Below is a small trained network, with its code and all its weights. Each question gives an input and a class and asks what happens when units are switched off, that is, made to give their printed mean instead of their output.

import numpy as np


def w(rows, s, z=0):
    codes = np.array(rows[::2]) - 128.0
    scale = np.full(codes.shape[1], s)
    scale[-1] = z or s
    return codes * scale


def f(y):
    return y / 2 * (1 + np.tanh(0.7978845608 * (y + 0.044715 * y**3)))


def log_softmax(a):
    a = a - a.max(-1, keepdims=True)
    return a - np.log(np.exp(a).sum(-1, keepdims=True))


def net(x, mask):
    res = np.array(x, float).reshape(1, 8) / 4 @ E
    y = f(res @ A[0][:, :-1].T + A[0][:, -1])
    res = res + np.where(mask, y, B[0][:, -1]) @ B[0][:, :-1]
    return log_softmax(res[-1] @ U[:, :-1].T + U[:, -1])


A, B = {}, {}
E = w([
[139,234,202,131,95,149,49,166,83,133,109,126],'x0',
[146,85,92,161,35,155,106,185,114,215,120,38],'x1',
[65,60,141,34,1,112,61,156,75,126,154,169],'x2',
[119,229,136,193,141,138,58,177,146,111,153,139],'x3',
[109,164,186,61,168,77,189,108,109,186,217,96],'x4',
[248,131,87,178,106,133,150,121,82,119,148,108],'x5',
[46,89,65,157,145,71,159,161,209,139,183,127],'x6',
[151,170,110,152,79,52,113,107,143,97,136,133],'x7',
],0.0082)
A[0] = w([
[129,65,150,57,66,184,112,126,60,166,76,101,169],'n0',
[145,160,205,42,179,142,149,94,63,115,142,164,214],'n1',
[133,210,204,89,89,25,98,111,101,107,141,147,137],'n2',
[191,156,113,157,69,102,89,121,61,80,91,145,2],'n3',
[112,71,118,52,80,106,129,127,105,130,187,151,43],'n4',
[129,157,142,131,99,173,46,157,116,95,84,166,174],'n5',
[123,128,133,124,72,112,111,193,102,254,174,50,253],'n6',
],0.0075,0.0029)
B[0] = w([
[158,106,75,127,219,132,202,12,175,204,154,52,247],'n0',
[120,126,122,83,254,164,167,92,192,201,197,59,232],'n1',
[93,113,121,2,124,23,126,129,232,120,100,138,213],'n2',
[59,142,164,81,150,86,112,138,171,144,122,121,181],'n3',
[114,173,165,221,176,187,141,125,177,140,100,109,199],'n4',
[168,99,74,150,143,178,151,90,136,143,151,88,211],'n5',
[188,53,60,69,106,170,153,106,130,147,193,108,255],'n6',
],0.0098,0.0099)
U = w([
[151,130,120,129,78,158,96,143,95,126,156,130,88],'0',
[137,110,111,122,141,125,160,101,142,144,147,104,166],'1',
[181,172,133,195,132,155,123,129,105,121,100,113,104],'2',
[111,81,116,108,88,100,118,140,130,107,112,162,105],'3',
[112,149,224,102,72,131,126,141,7,174,111,173,3],'4',
[85,162,169,120,135,120,104,143,139,131,122,136,135],'5',
],0.022,0.018)

Each question gives the input, the list of numbers given to net, and the class t.
The units are the neurons (one row each of A and B). Each row of codes is followed by its name. A weight is (code - 128) times the scale printed after its matrix; where a second scale follows, it is the last column's (A, B and U).
mask holds one flag per neuron, in row order. A switched-off neuron (its flag False) gives its mean, the last column of its row in B, instead of its output. The means were averaged over made-up inputs and are rounded, as every weight is.
A unit's drop is (log p(t) with every unit on - log p(t) with that unit switched off) / (log p(t) with every unit on - log p(t) with every unit switched off).
The circuit of an input: a set's keep is (log p(t) with only the set's units on - log p(t) with every unit switched off) / (log p(t) with every unit on - log p(t) with every unit switched off). Starting from all 7 units, units are removed one at a time, each time the one whose removal leaves the highest keep (on an exact tie, the one counted first), for as long as the keep stays at least 0.8.
circuit, biggest first: the units of the circuit, biggest drop first
unit that matters most: the unit with the biggest drop
k most important neurons: the k neurons with the biggest drops, biggest first
drop when u is switched off: that unit's drop, to one decimal
input [2,-1,3,7,-2,-5,1,5], class 3: circuit, biggest first : n1, n2
input [-1,7,-8,-2,-3,1,-5,-2], class 2: circuit, biggest first : n1, n2
input [8,8,-3,6,-8,0,3,6], class 0: circuit, biggest first : n0, n6
input [-5,-8,5,7,-4,1,0,3], class 3: circuit, biggest first : n0, n1
input [0,-5,-5,-8,-5,-5,5,7], class 3: 2 most important neurons : n0, n1
input [5,-8,5,8,-6,-5,-6,-7], class 1: unit that matters most : n5
input [-6,-5,4,2,0,0,-5,7], class 5: 3 most important neurons : n0, n6, n5
input [-7,0,-1,4,-3,1,-6,-5], class 2: circuit, biggest first : n6, n2, n1
input [3,3,-3,8,-1,0,-7,3], class 5: circuit, biggest first : n0, n3
input [2,1,7,7,3,-7,1,7], class 3: 3 most important neurons : n0, n2, n1
input [-1,-4,4,8,0,-1,2,6], class 3: circuit, biggest first : n1, n0
input [8,-6,-3,8,-3,-3,-7,8], class 5: 4 most important neurons : n0, n3, n6, n2
input [-5,-5,8,2,-8,-5,8,-7], class 5: 3 most important neurons : n4, n6, n0
input [3,-1,-3,7,-1,-8,4,-7], class 5: circuit, biggest first : n0
input [-6,7,3,8,-4,-7,-1,8], class 0: 2 most important neurons : n0, n1
input [-6,-7,0,-5,-3,2,-1,8], class 3: 4 most important neurons : n0, n1, n5, n6
input [0,5,-8,-2,-6,-4,2,1], class 2: drop when n6 is switched off : 0.1
input [0,-4,-1,1,-1,8,5,0], class 2: drop when n6 is switched off : 0.2
input [5,-7,3,2,3,3,4,7], class 5: drop when n6 is switched off : 0.2
input [-7,8,-4,8,-6,-1,-4,-4], class 2: drop when n3 is switched off : 0.0
input [-1,-8,-7,4,-6,-5,1,4], class 2: most important neuron : n2
